Below is a small trained network, with its code and all its weights. Each question gives an input and a class and asks what happens when units are switched off, that is, made to give their printed mean instead of their output.

import numpy as np


def w(rows, s, z=0):
    codes = np.array(rows[::2]) - 128.0
    scale = np.full(codes.shape[1], s)
    scale[-1] = z or s
    return codes * scale


def f(y):
    return y / 2 * (1 + np.tanh(0.7978845608 * (y + 0.044715 * y**3)))


def log_softmax(a):
    a = a - a.max(-1, keepdims=True)
    return a - np.log(np.exp(a).sum(-1, keepdims=True))


def net(x, mask):
    res = np.array(x, float).reshape(1, 8) / 4 @ E
    y = f(res @ A[0][:, :-1].T + A[0][:, -1])
    res = res + np.where(mask, y, B[0][:, -1]) @ B[0][:, :-1]
    return log_softmax(res[-1] @ U[:, :-1].T + U[:, -1])


A, B = {}, {}
E = w([
[92,138,96,85,182,65,2,195,75],'x0',
[42,10,146,151,173,182,101,82,125],'x1',
[115,100,72,206,118,16,136,135,185],'x2',
[122,132,128,128,128,127,131,130,129],'x3',
[129,168,43,194,91,221,76,62,71],'x4',
[72,103,112,114,30,81,204,136,5],'x5',
[110,137,127,131,124,137,134,141,136],'x6',
[144,122,127,122,129,122,125,116,126],'x7',
],0.0068)
A[0] = w([
[164,119,166,172,108,149,208,85,184,79],'neuron 1',
[111,161,65,164,124,162,104,95,101,59],'neuron 2',
[65,70,99,114,145,152,119,91,128,91],'neuron 3',
[79,151,96,95,158,102,65,157,117,88],'neuron 4',
[118,102,178,83,148,104,160,160,151,74],'neuron 5',
[130,99,180,94,154,98,145,153,157,96],'neuron 6',
[113,119,50,223,130,68,140,131,166,154],'neuron 7',
[121,165,138,183,207,162,98,137,174,109],'neuron 8',
[194,210,99,119,101,111,126,169,120,73],'neuron 9',
[161,166,193,57,140,214,105,131,98,254],'neuron 10',
[195,151,165,139,219,153,64,119,254,120],'neuron 11',
[119,159,64,164,119,182,106,88,114,81],'neuron 12',
[65,95,149,140,188,136,107,87,121,97],'neuron 13',
[67,82,137,159,176,160,122,148,123,100],'neuron 14',
[139,102,86,219,130,55,122,147,196,198],'neuron 15',
[170,211,98,111,131,116,148,167,139,127],'neuron 16',
[122,125,100,104,182,101,71,169,88,71],'neuron 17',
[78,94,140,77,110,95,182,133,109,160],'neuron 18',
[127,101,213,98,170,94,148,164,170,54],'neuron 19',
[120,156,40,169,118,179,106,109,92,64],'neuron 20',
[129,117,71,98,155,99,66,186,91,53],'neuron 21',
[99,64,161,155,173,136,121,104,120,29],'neuron 22',
],0.0083,0.0026)
B[0] = w([
[107,98,68,49,91,238,177,96,183,205],'neuron 1',
[214,111,95,148,161,99,127,202,175,172],'neuron 2',
[163,100,164,203,86,52,84,117,147,169],'neuron 3',
[124,99,99,65,101,199,206,42,179,174],'neuron 4',
[191,168,74,130,184,94,107,179,169,162],'neuron 5',
[178,157,61,145,150,83,115,171,152,163],'neuron 6',
[96,137,170,106,222,200,111,121,50,206],'neuron 7',
[128,162,117,148,88,109,140,168,105,186],'neuron 8',
[103,59,210,182,114,49,63,52,176,182],'neuron 9',
[95,163,157,121,213,136,145,108,74,222],'neuron 10',
[77,182,88,143,2,145,73,177,29,254],'neuron 11',
[212,146,93,143,163,102,124,189,177,185],'neuron 12',
[109,115,179,169,95,75,135,74,163,174],'neuron 13',
[112,118,191,200,89,90,134,100,164,168],'neuron 14',
[92,124,149,130,210,206,141,106,62,217],'neuron 15',
[88,72,247,181,100,78,93,7,160,176],'neuron 16',
[118,91,80,69,92,221,219,91,210,174],'neuron 17',
[147,163,79,132,115,91,85,206,102,180],'neuron 18',
[190,159,107,127,175,91,144,202,153,178],'neuron 19',
[215,192,104,132,185,47,98,221,194,188],'neuron 20',
[113,88,94,73,80,198,182,76,180,178],'neuron 21',
[152,113,180,131,90,92,86,116,162,159],'neuron 22',
],0.0063,0.0076)
U = w([
[206,144,77,122,190,100,118,205,185,101],'0',
[108,104,81,69,91,206,175,93,201,87],'1',
[114,107,236,166,102,76,89,90,167,87],'2',
[114,143,122,127,142,141,133,146,94,255],'3',
[101,145,77,132,53,126,109,184,27,126],'4',
[98,140,167,115,255,177,125,126,51,101],'5',
],0.0099,0.0061)

Each question gives the input, the list of numbers given to net, and the class t.
The units are the neurons (one row each of A and B). Each row of codes is followed by its name. A weight is (code - 128) times the scale printed after its matrix; where a second scale follows, it is the last column's (A, B and U).
mask holds one flag per neuron, in row order. A switched-off neuron (its flag False) gives its mean, the last column of its row in B, instead of its output. The means were averaged over made-up inputs and are rounded, as every weight is.
A unit's drop is (log p(t) with every unit on - log p(t) with that unit switched off) / (log p(t) with every unit on - log p(t) with every unit switched off).
The circuit of an input: a set's keep is (log p(t) with only the set's units on - log p(t) with every unit switched off) / (log p(t) with every unit on - log p(t) with every unit switched off). Starting from the 12 units with the biggest drops (on a tie, the unit counted first), units are removed one at a time, each time the one whose removal leaves the highest keep (on an exact tie, the one counted first), for as long as the keep stays at least 0.8.
units of the circuit, in order: the units of the circuit, biggest drop first
unit that matters most: the unit with the biggest drop
k most important neurons: the k neurons with the biggest drops, biggest first
drop when u is switched off: that unit's drop, to one decimal
input [-4,-4,-7,-8,-5,2,-6,-6], class 5: unit that matters most	neuron 10
input [-1,-7,-5,-7,-1,5,-3,-3], class 2: units of the circuit, in order	[neuron 9; neuron 16]
input [-2,7,5,-7,4,-5,-3,4], class 2: units of the circuit, in order	[neuron 13; neuron 3]
input [8,2,-4,6,-4,-4,5,-8], class 1: 3 most important neurons	[neuron 17; neuron 4; neuron 21]
input [1,2,6,-4,5,5,-2,1], class 5: units of the circuit, in order	[neuron 7; neuron 11]
input [-6,-2,-7,-5,7,-1,1,-2], class 0: units of the circuit, in order	[neuron 20; neuron 12]
input [6,8,3,1,3,2,-7,6], class 2: units of the circuit, in order	[neuron 3; neuron 13]
input [-1,7,-7,-3,-5,-1,-5,6], class 2: units of the circuit, in order	[neuron 13; neuron 22]
input [8,-8,1,-5,-7,8,6,-3], class 1: units of the circuit, in order	[neuron 21; neuron 17]
input [6,7,-6,-3,7,1,2,-6], class 0: units of the circuit, in order	[neuron 20; neuron 2]
input [7,2,-5,8,-1,-5,7,-5], class 1: units of the circuit, in order	[neuron 17; neuron 4]
input [3,5,-6,-6,-6,6,1,-4], class 0: units of the circuit, in order	[neuron 11; neuron 5; neuron 18]
input [-7,-6,6,-5,-6,3,-7,3], class 1: 2 most important neurons	[neuron 1; neuron 20]
input [-7,6,-3,2,-7,7,4,-1], class 0: units of the circuit, in order	[neuron 18; neuron 5; neuron 19]
input [-3,4,8,-8,-8,7,-4,5], class 0: units of the circuit, in order	[neuron 5; neuron 19]
input [1,-1,-4,8,0,-4,-1,-5], class 4: most important neuron	[neuron 11]
input [7,8,-4,-1,-1,5,3,-7], class 2: 4 most important neurons	[neuron 3; neuron 14; neuron 13; neuron 1]
input [-7,7,-8,-4,-6,-8,-8,-4], class 3: 2 most important neurons	[neuron 11; neuron 10]
input [-4,-3,5,0,1,-5,0,-7], class 4: 2 most important neurons	[neuron 11; neuron 10]
input [-1,-5,3,5,4,-5,0,-6], class 2: units of the circuit, in order	[neuron 16]
input [-8,7,-1,-2,-8,-8,-1,-2], class 0: 2 most important neurons	[neuron 19; neuron 5]
input [6,-4,8,3,-4,-6,-7,7], class 5: 2 most important neurons	[neuron 15; neuron 7]
input [6,5,8,4,7,8,8,-8], class 3: 2 most important neurons	[neuron 7; neuron 11]
input [-4,-8,-2,2,-3,-3,-2,8], class 2: 2 most important neurons	[neuron 16; neuron 9]
input [3,3,6,4,4,-6,0,5], class 4: 3 most important neurons	[neuron 11; neuron 8; neuron 10]
input [2,-6,1,6,-2,-5,5,1], class 2: 2 most important neurons	[neuron 16; neuron 9]
input [6,-6,-4,2,5,5,-7,-6], class 3: unit that matters most	neuron 1
input [0,6,7,4,-8,-1,-7,4], class 0: 3 most important neurons	[neuron 19; neuron 6; neuron 5]
input [-1,-6,-8,-8,7,4,-5,6], class 5: drop when neuron 18 is switched off	0.1
input [-2,3,3,-4,-1,-7,-2,2], class 4: drop when neuron 11 is switched off	0.6
